Each row has a class, written after it.
[ 373 -304  187  168   93  148 -333  286 -538 -786 -442 -512  269 -206
  116 -103  348  -31  191 -131  353 -132   75 -373 -241 -323  166   -7
 -290 -175  144 -624  -43   97]
q_416
[ -47  -67  -22  352  277   45 -366   45   92 -104 -203 -412  -83  170
  -45  -64  -19   19  -15  149  198  -22 -100 -132 -191 -149 -211 -296
   -1   54  111 -294   83   75]
q_658
[-271 -224   47  -54  210 -103  -98 -471  268  243   23  -33 -149 -108
  -38  263  127 -178  255  -61 -192 -124  477  -51  290 -184 -394   -6
  -77   82  100  246  122   50]
q_416
[ 226  149  -21  580  314  180 -455  196 -528 -170  -75   53  318    5
  230  128  144  -41  155   13  177 -141  286 -146   52  -94  135   37
 -176  130  467 -222  135  125]
q_744
[ 247 -405  317  275   26   12 -165 -185 -140 -175  -79 -148  180 -266
  -26   97  158 -159  260 -135   82 -121  -11 -393  -51 -128 -198   48
 -255 -129  -85   12  -51   97]
q_913
[  25 -112  149  119  166  100 -108 -326 -158  161  -29   79   69  -69
   17  122    2  -86  189 -113    4 -122  429 -120   97  -75 -358   66
 -173 -102  177   53  -10   10]
q_744
[  28 -542  134  285  -88   72 -270  -89 -244 -305 -322 -256  219 -197
   89  153  315  -14  513   50  273 -152  371 -279    7 -215   72   73
 -257  195  149  -92 -250   37]
q_529
[-167 -401  193  197  225  129  -90 -468   99  514 -302 -142 -143   52
 -205   98 -172   17   98  170   37    1  170 -229  -13   53 -594  -53
  -51 -112  114 -139   36  -34]
q_873
[ 136  -68  -61  253  190  224 -316   -8 -392  -49 -475  -45  175  -11
  155  113  111   34  126   41  184   55  393 -337   83  -27  -17  185
  -74   10  424 -359   49    8]
q_903
[ -81 -397  332   -5  123   37  -51 -317  264   13 -131 -519 -133   -2
 -221  -78  -47  -80   79  -49  118    0 -184 -225 -264 -160 -538 -281
 -110 -296 -184 -138  -30   56]
q_270
[-139 -601   47  272   91   16 -310  -42  247  -32 -503 -590 -172  -96
 -246   21   65 -117   72  146  189   57 -141 -598 -242  -76 -243 -156
 -160  113 -161 -160   -6   88]
q_529
[  20 -234  154 -284   31 -122  -56 -351   92 -269   33 -126   48 -103
   67   15  271  -57  326 -259   37 -130  359   70   79 -349 -287  102
 -112 -128   22  -23  -39   -9]
q_956
[ 140   86  -63 -162  229 -311 -194 -179  191 -118  165   85  -44  -59
   -5  -41  202 -118  -33 -289 -185  -26  -71   74   -3 -219 -268   63
 -168 -115  -15   14  270   74]
q_529
[ 173  202 -119  372  270 -144 -407  136 -197 -269   87   16  168    6
  128   41   71  -39   21   43   62  -98   21   55    9 -211  110 -136
  -65  132  261  -11  201  105]
q_416
[  77 -117   45  464  158   37  -46 -177 -192  365  161  388  344 -229
   73  403   96 -206  254    9 -235 -112  213 -294  455  137  -19  312
 -166  173  211  383  282  106]
q_913
[ 185 -255 -185  471   93 -150 -462  437    0 -309 -186 -384   44 -412
 -108  210  278 -382    5 -279  -38  -22 -346 -721   32  -64  358  115
 -483  157 -245  108  377  309]
q_394
[ 277 -357  611  385 -119   68   13 -318 -393   46   63  171  537 -143
  181  197  125  131  519   46  109 -124  252   55   61    5 -226  268
  -29  -43  255  102 -159  -10]
q_823
[ -95  -66 -140   29  247 -202 -461   86  247 -344 -204 -428 -211  -17
  -32 -141  143  -74  -50  -76  140  -17  -77 -183 -213 -285 -127 -179
 -104  -15   55 -363  184   55]
q_823
[-113 -270   93   65   64   52 -316  -31   24 -453 -213 -539  -53   15
   91  -98  183   28  304   26  351 -190  273  -17 -159 -382  -82 -252
 -100   -4  113 -280 -218   -9]
q_400
[-147 -899  207  173  -15   50   17 -423  201  500 -449 -242 -145 -332
 -385  348  -47 -238  114   10 -181   92   32 -883   59  209 -420  200
 -270   61 -248  182   -5   90]
q_416
[-425 -480   33 -131   66  -10  -60 -496  462  106 -109 -411 -319 -210
 -164  164  178 -229  384 -121  -33 -147  520 -321  150 -281 -532  -85
 -214   69 -144  186 -126   22]
q_658
[-233 -337   28  199  276  328 -186 -168   53  188 -358 -438 -220 -248
  -79  118  -41 -280  223 -242  109 -132  484 -527  -93  -55 -442  -95
 -377 -164   82 -157  -14  102]
q_400
[ 114  -17  191  145  380  117  -40  -88  -13  241 -224 -145  -97   44
 -144  -81 -142    7 -178  -81    2   81  -83 -227 -147   31 -432  -77
 -122 -354  100 -361  235   30]
q_178
[-175 -505   66   68  209    3 -135 -312  435  366 -289 -346 -353 -161
 -320  141    5 -223  -12  -44 -140   18  -12 -586   -7  -53 -483  -83
 -243 -112 -249   40  189   93]
q_744
[ 213   57   75  140  195  140 -354   93 -345 -560 -135 -346  194  192
  187 -215  145   43  170  -50  360 -127   87   94 -264 -343  -99 -229
   -5  -41  199 -463 -139   64]
q_658
[ 270 -313  220 -245  -84 -217  -16 -151  -25 -565  -32  -97  235 -313
   27   53  522 -181  293 -371   23  -88   91 -147  108 -345  -84  262
 -287 -202  -87    2   38  100]
q_178
[ 210 -449  -38  284   70   97 -373  225 -298 -164 -524 -255  117 -270
 -232  107  222 -235 -145 -114    5  158 -346 -894 -123  126   48  358
 -310    4  -61 -442  270  151]
q_913
[  62 -190  361 -285   64 -176  -38 -535  133  -51  145  -32   48  241
   83 -136   51  155  256   -2   80 -112  130  363   -3 -297 -544  -92
  177 -151  113  -62 -112  -90]
q_270
[ 108 -358   73  386  -29  -30 -353  104 -231 -262 -194  -96  255 -300
  100  228  346 -145  332   -8  101  -91  187 -425  159  -94  203  254
 -267  296  125   41   97  124]
q_823
[-195 -113   43 -293  211 -165  -41 -694  321  418  -23  104 -258  297
  -31  -85 -105  263  109  131  -17   20  304  329   99 -147 -650   13
  225  -41  204 -115  -71 -190]
q_903
[ 308   51   82 -221   75 -303  -36 -222  -14 -139  185  273  136   63
  -21  -87  172   39 -146 -185 -188   18 -193  151   68  -90 -248  217
  -15 -165   77 -143  284  -25]
q_873
[ 169 -355  139  322  131 -127 -344   31  124 -141 -195 -323   52  115
  -93  -79   62   44  -95  241  132   65 -535 -270 -212 -105 -102 -121
   47  -10  -84 -221  140   90]
q_744
[ -52 -356  -96  226  133   57 -427  193   10 -222 -419 -480 -154 -261
 -114   13  151 -205   78 -117  144  -40   31 -539 -150 -163    4  -20
 -332   82  -36 -287   97  139]
q_400
[-202 -387  -99  585  139   24 -371   39  152  250 -267 -306 -105 -269
 -150  301   78 -263  191   95   10  -84   95 -560  157  -17  -19  -24
 -233  324   -3  145  203  168]
q_394
[-104   92  -94 -264  313 -186 -167 -361  318  206   45  116 -258   60
  -27   21   75 -116  -55 -177 -221   31  171   64  174 -148 -395   -9
  -36  -77  109  -34  289   16]
q_529
[-184 -348  172 -182  288   34  -70 -456  258  219 -318 -259 -256  151
 -160  -35  -44   22   24   53   23    0  187  -97  -60 -151 -567 -136
    0 -162   -4 -282   12  -40]
q_956
[ 365 -317  235  256   12  227 -135    5 -466 -348 -134 -196  337 -428
  121  101  297 -266  431 -459  157 -201  278 -380  -69 -176  -68  187
 -451 -167   -6  -65  -59  199]
q_394
[ -14  162  -78 -276  365 -167 -142 -262  312   13   62 -134 -295  251
 -146 -265 -129   23 -237 -201  -10    9 -120  137 -270 -140 -619 -214
   44 -338   52 -350  204  -23]
q_873
[ 115 -150  215 -457   50  -57  -75 -382 -108 -646  138 -165  121  204
  277 -262  348  194  315 -222  262 -210  429  332  -84 -437 -339   57
    7 -280  237 -396 -266 -125]
q_744
[ 203  -34  109  204  185 -132 -212   32  -18 -124 -171 -113   50  335
  -94 -256  -92  281 -270  257  189  143 -473  100 -328  -49 -144 -155
  169  -50  121 -428   84  -41]
q_178
[  21 -353  367  -48   63   51 -138 -339  -19 -155 -111 -330   25  -82
   11  -12  157  -36  381  -85  188 -163  268  -73  -57 -319 -420  -93
 -138 -205   51 -144 -134   11]
q_270
[ 378 -188   16  119 -103 -408 -296  118 -155 -451   56  156  393 -111
    0   87  351    0   74  -34  -46   50 -298 -240  122 -138  193  323
  -98  175  111    4  219   76]
q_270
[ -50 -116  153  -26  157 -197  -47 -371  307  282   55    7  -98  105
 -165  -24  -63   41  -71  107 -108   70 -171   47   11  -99 -468 -111
   69  -91   38  -15  162  -34]
q_270
[ 209 -273  147  232   -7   -3 -234 -168 -260 -146 -193  -16  242   97
  157   48  149  215  219  201  182  -43  124  -89   65  -87   -4  163
   41  126  239 -180 -101  -59]
q_903
[ 183 -752  415  401 -144  205 -159  -36 -297 -204 -528 -435  309  -93
  -39   96  201   50  294  187  304  -36  -43 -483 -158  -13    5   62
  -74  116   45 -347 -190   53]
q_873
[ 299 -194   40   85  145 -125 -210  124 -112 -224 -413 -132  141  104
 -136 -144  113   97 -266   25   96  215 -459 -208 -215  -34  -19   96
  -30  -88   78 -511  228   45]
q_178
[ 218 -475  174  280   22   89  -49  -54 -190  257 -334   70  116 -418
 -258  331  158 -236  -19 -174 -269   98  -63 -834  159  254 -104  436
 -401  -80  -50  -81  342  143]
q_873
[-160  -89   55  487  469  151 -283 -218  131  541 -113 -160 -137   53
  -63  217 -237 -171   93   42  -23  -90  164 -263  -14   39 -496 -204
 -106  -81  147   14  187  124]
q_956
[ 165 -424  -71  543   94  118 -363  293 -362  -76 -534 -276  139 -297
 -237  270  131 -218  -27    7   10   68  -91 -851  -66   90  135  146
 -415  145   11 -174  198  182]
q_416
[ -77 -245  -22  251  226  178 -320   57 -186  259 -495 -146  -98   82
  -99   34  -98   14  -79  183   83  100  108 -493  -12  133 -191   93
  -66  107  259 -423  137    5]
q_270
[-232   91  -35  354  393 -135 -186 -268  532  601  248  -61 -230   76
 -123  141 -323 -153  -92   40 -239   -6 -172 -120   -2   66 -501 -301
   38  -64  -17  344  389   83]
q_823
[-203 -109   50  -75  273   48 -208 -176  119   -1 -375 -322 -250  269
   -2 -214  -22  193   33  206  294  -14  257  153 -162 -241 -350 -209
  142  -21  229 -465 -103 -102]
q_178
[ 244   52  247  -49  118 -146  -78 -269  -64 -148  231  152  178   59
   98  -68  141   77   64 -108  -21  -64    4  277   41 -207 -255   60
    1 -247  157  -89  134   -9]
q_744
[ 231 -158   98  335   77    6 -271  104 -523 -191 -295  187  378 -122
  174  164  298   34  223   57  141  -60  310 -172  226  -42  187  403
 -165  190  423 -229   63   41]
q_178
[-171  -40 -180    6  350  104 -208 -166  144  234 -264 -229 -328  -81
 -246   64  -34 -218 -154 -191 -127   48   87 -414  -53  -45 -383  -78
 -302 -158  -20 -265  201   82]
q_658
[ -58  120    6  345  318  143 -350    8 -111   18 -100 -156  -13  230
  188    5 -104   61  185  156  241 -179  384  132  -43 -175 -139 -284
   78  118  316 -136  -17   14]
q_956
[ -56 -275  152  370   49  110 -328  -99 -167  -41 -247 -256  159   73
  101   81   31   98  277  229  306  -69  198 -101  -62  -67 -111   -3
    2   99  254 -122  -82  -32]
q_823
[-231 -115  -86  320  185 -116 -261  -58  344  318 -119 -156 -176  189
 -184   27 -151   68 -150  319  -19   83 -187  -55  -49   20 -244 -182
  129  202  108  -37  199  -16]
q_400
[ 396 -109   46   59  -46 -288 -335  159 -353 -700   21   92  427 -129
  188   47  467   14  190 -105   62 -112  -38  -46   98 -296  358  313
 -135  137  151 -184   82   66]
q_956
[ 150 -239  254 -259   62 -336   16 -403  223  -55  121  120   50  110
  -29  -52  150  113   30  -15 -124  -19 -147  218   61 -165 -372  155
   56 -166  -59  -37  110  -43]
q_956
[ -34   -4   96 -107  236 -253 -137 -486  300  369   67  211 -155  188
 -174   54  -89  135  -96  134 -225   76  -77  162  141  -47 -481   59
  167  -55  101   -7  281  -47]
q_658
[-114 -442  258 -100  130    2   85 -577  105  383 -253   40  -40  104
 -173   58  -51  114   84  131  -37   28  213 -110   83   15 -524  125
   65  -28  136 -139  -16 -107]
q_178
[  -4 -261  120  407  166   15 -405   69  -99  -43 -337 -306   23   34
  -69   24  -29   30   48  230  183   -2 -104 -288 -136  -87  -58 -154
  -79   68  131 -259   59   65]
q_270
[ -71 -379  191  115   88   74 -224 -284 -132   30 -423 -155   42  286
   -6  -57   39  286   79  397  291   49  179  -20   -5  -43 -280   68
  173   92  324 -441 -142 -174]
q_913
[ 369   35   39  308   52 -205 -330  188 -117 -374   91  -35  229  203
   39 -181   68  154 -173  122  141   42 -572   94 -301 -104   53  -72
   73  -68   61 -250  109   49]
q_744
[ -52  -85   48  244  293  -56 -164 -124  136  299   82   28  -76 -139
 -143  157  -59 -230   71 -144 -209  -55   42 -330   71   13 -376  -29
 -210  -23   28  128  298  164]
q_270
[ 206   27 -129  526  241  140 -389  190 -358  -65 -303  -94  201  -86
   45  100   50  -61   -4  -21  131   59   34 -420  -63   18   77   64
 -176   84  295 -294  171  116]
q_903
[ 178  180 -151  -53  270   37 -400  206 -288 -459 -211 -164   29  107
  155 -255  203   39 -118 -158  199    6  121  -37 -200 -260  -18   26
  -47  -79  313 -661  101    8]
q_744
[  61  -91  171  -84  140  232 -122   36 -186 -540 -240 -516   66  175
  169 -239  205  124  261    5  443 -156  347   64 -201 -347 -159 -245
   21 -147  200 -496 -189  -40]
q_873
[ -65   79  -71 -578  315 -387  -58 -523  460   46  128  100 -339  282
  -53 -209  -61  161 -180  -28 -128  -14   32  398  -25 -231 -557  -74
  207 -226   88 -132  176 -117]
q_416
[ 155 -101   45   56  268  113 -311  103 -194 -395 -397 -475  -23  187
   94 -303   87  103 -160  -29  324   20 -109  -98 -296 -190 -110 -145
  -73 -204  140 -712   -4   -5]
q_394
[ 177   39  206  158  122  -54  -40 -310  -65  -19  217   90  230  126
  109   24   24   69  178  -39   67 -138  118  251   13 -130 -318 -106
   24 -148  242   21   21  -18]
q_873
[-357 -142   19   69  318   55 -147 -437  333  401  -25 -299 -342  -15
  -58  106 -195 -154  186   -7  -48 -191  420  -40   51 -192 -543 -341
  -28  -70   60  135   71    5]
q_416
[ -33 -464   -6  249  -12  -71 -288  -28  -27   95 -324  -12   12 -110
 -104  175  199  -42  121  169   -7   34   82 -404  191   -2  -27  253
 -107  243  126 -139  128   41]
q_744
[  82  159  -10  259  248 -151 -201  -23  103  136  313  173   75 -210
   58  169   32 -268  111 -291 -262 -125   33   24  189  -92  -90    6
 -178   45   63  321  407  202]
q_400
[ -15 -219  -23   77  190  103 -404   28  -44 -307 -336 -491 -134   82
   22 -152  159  -19   42  -24  271  -64  105 -215 -248 -280 -153 -169
 -119  -19   70 -461  -68   31]
q_744
[-228  172    5 -145  397 -197 -103 -428  517  344  151  -53 -320  389
  -83 -207 -224  160 -241  107  -80   77 -111  360 -119  -90 -678 -271
  232 -192  136 -153  273 -115]
q_823
[  78 -375   11  509  147  293 -356  262 -376  -78 -552 -312   54 -216
 -190  114  105 -163   33    7  146   74   37 -790 -106   84  -19  112
 -351   22   70 -397  130  123]
q_913
[ -53  220 -154  482  271  -80 -460   48  -56  -99  138  -28  125  107
  186   53  -35  -12  158   90  169 -119  157  119  -28 -155    8 -207
  -11  218  329   95  120   62]
q_823
